After every row comes one of two labels: whether the row has a hidden trait. Each part has its own trait and labels.
[  7   3   4 -13   9   3   5   6   1   1  -3 -30   0  -1  -6   1  -9   1
   3   2   0  -7  12  14  -4  -7   7  -1  -2]
Z336
[  5  -1  12  17   8   6   3   4 -13   5  -4 -20   0  -3  -2   2   6   2
  -6   1   3   7  -4   9  -9  -5  11   6   7]
Z336
[  4  -3   6   9   8   5   4   5  -7   5  -2 -26   0  -2  -4   6   0   2
  -6   1   5   0   3  11  -8  -4  15   8   3]
Z336
[-13  -2   2 -20  -1  -5  -5   3  -2  -7   2  21   3  -2 -10  13  -6   0
   1  -3   2  25  -4  -5   8   3  -8   4 -10]
Z336
[  5  -6   0 -42   3   1   6   1  18  -8  -6  -3   1   2 -10 -11 -12  -1
  13   2   1  16   9  15   9 -10  -3 -11  -9]
Z247
[-14  14   0 -36   2  -1 -12   3 -18  -1   6  23   5  -1  -2  32 -12   0
   6  -3  -6   6 -17 -16  17   5 -19 -13 -10]
Z247
[-13 -18  -7  22   0   0   3   7 -11   0   9 -17   0  -3  -7  15   3   3
 -19  -2  17   7  -4  -3 -11   5  29  31   7]
Z336
[  0   0  -6 -34   5  -2   1   4  13  -5  -1  -3   0   3  -7  -1 -13   0
   8   1   2   0   8   6  10  -2  -5   0  -8]
Z247

New part:
[  4  -5   0   0  -1  -1  -3   2 -54   1   5   4   3  -1  -3   3   2  -7
  -1  -5   7   7   1   2]
Z48
[  4  -3  -4   0   0   1   0   2 -48   1   3  -1  15   2  -1   3   1  -7
  -2  -5   6  -1   0   3]
Z470
[  3  -1  -6   0   0   2  -1   2 -38   2   2   5   5   1  -1  -4   0  -2
  -1   0   0   7   1   1]
Z470
[  6  -4  -1   0   0  -1  -4   2 -28   1   4   8   8   1  -6   7   0  -2
  -1   1  15   8   2   4]
Z48
[  5  -2  -4  -1   0   3  -2   0 -31   1   1   2   6   2  -4 -11   0  -1
  -1  -3   7  -1   0   3]
Z48
[  5  -5  -7   1   0  -2  -2   1 -49   2   6   6  16   4  -3  15  -1  -2
  -1  -2   7   2   2   2]
Z48
[  3  -1  -5   1   0  -3  -2   2 -22   3   4   2  14   2  -4  12   0  -3
  -2   0   1   3   1   1]
Z470
[  2  -3  -3   1   1   4  -3   3 -25   2   5   8   7   3  -4  12   0  -4
   0  -4   2   2   0   5]
Z470
[  6   1  -6   2   1  -4  -2   2 -29   6   5  11  10   2  -4  17   0  -1
   0  -3   3   8   1   2]
Z470
[  4  -3  -2   0  -1  -1  -1   3 -24   2   3   7  11  -1  -1   3   0  -2
  -1   1  -1   4   2   2]
Z470
[ 5 -3 -4  0 -1 -1  0  3 -9  2  1  7  3  5 -5 16  0 -1 -1 -3 15 -1  0  2]
Z470

Part 3:
[  2   2  -3  57   4   5  -3   6   2  -3   7  -1   1 -10   4   5   5 -14
   6 -30 -42   9  -3]
F
[  0  -1   1 -13  -4  -1  15  -5  -2   2  -6  -2   4  -1  -5   7  -4  23
   0   5   9  -4  11]
W
[  0  -1   1 -13  -5  -2  15  -5  -2   3  -6  -1   4  -1  -5   6  -4  23
  -1   7  10  -4  10]
W
[  0   2  -2   1   4   0  11  -2  -1  -2  -2  -3   6 -11  -2   8  -4  13
   0  -1   4   1   8]
W
[  1   4  -1  56  -2   2   0   3   1   0   9   0   0 -14   4   1   6 -12
   6 -25 -37   8  -5]
F
[ 0  1 -1 -6  1  0 13 -4 -2  0 -4 -2  5 -3 -3  7 -5 18  0  5  6 -1  9]
W
[  0  -2   0 -12  -3   1  14  -4  -2   1  -6  -2   5  -1  -5   8  -5  25
   0   0   9  -3  12]
W
[  1   3  -2  57   0   4  -1   5   1  -1   8   0   1 -13   4   4   5 -13
   7 -29 -39   9  -4]
F
[  1   3   0  52  -4   3   1   3   1   0   8   0   1 -15   3   3   5  -9
   7 -29 -33   7  -2]
F
[  1   3   0  22   1  -1   6   1   0  -2   3  -3   3 -18   2   6  -1   7
   5 -14  -2   3   5]
F
[  1   3   0  23   0  -1   7   1   0  -1   3  -3   3 -18   2   6  -1   8
   4 -13  -3   3   5]
F
[  1   2   0  24   0   1   5   3   0  -3   3  -3   4 -19   2   8  -1   7
   6 -22  -5   3   7]
F
[  1   2  -1  18   2   0   7   1   0  -3   1  -3   4 -16   1   8  -3  11
   4 -14  -1   3   7]
W
[ 1  2 -2  1  4  0 12 -2 -1 -2 -2 -3  6 -8 -2  8 -4 13  1  0  3  1  9]
W
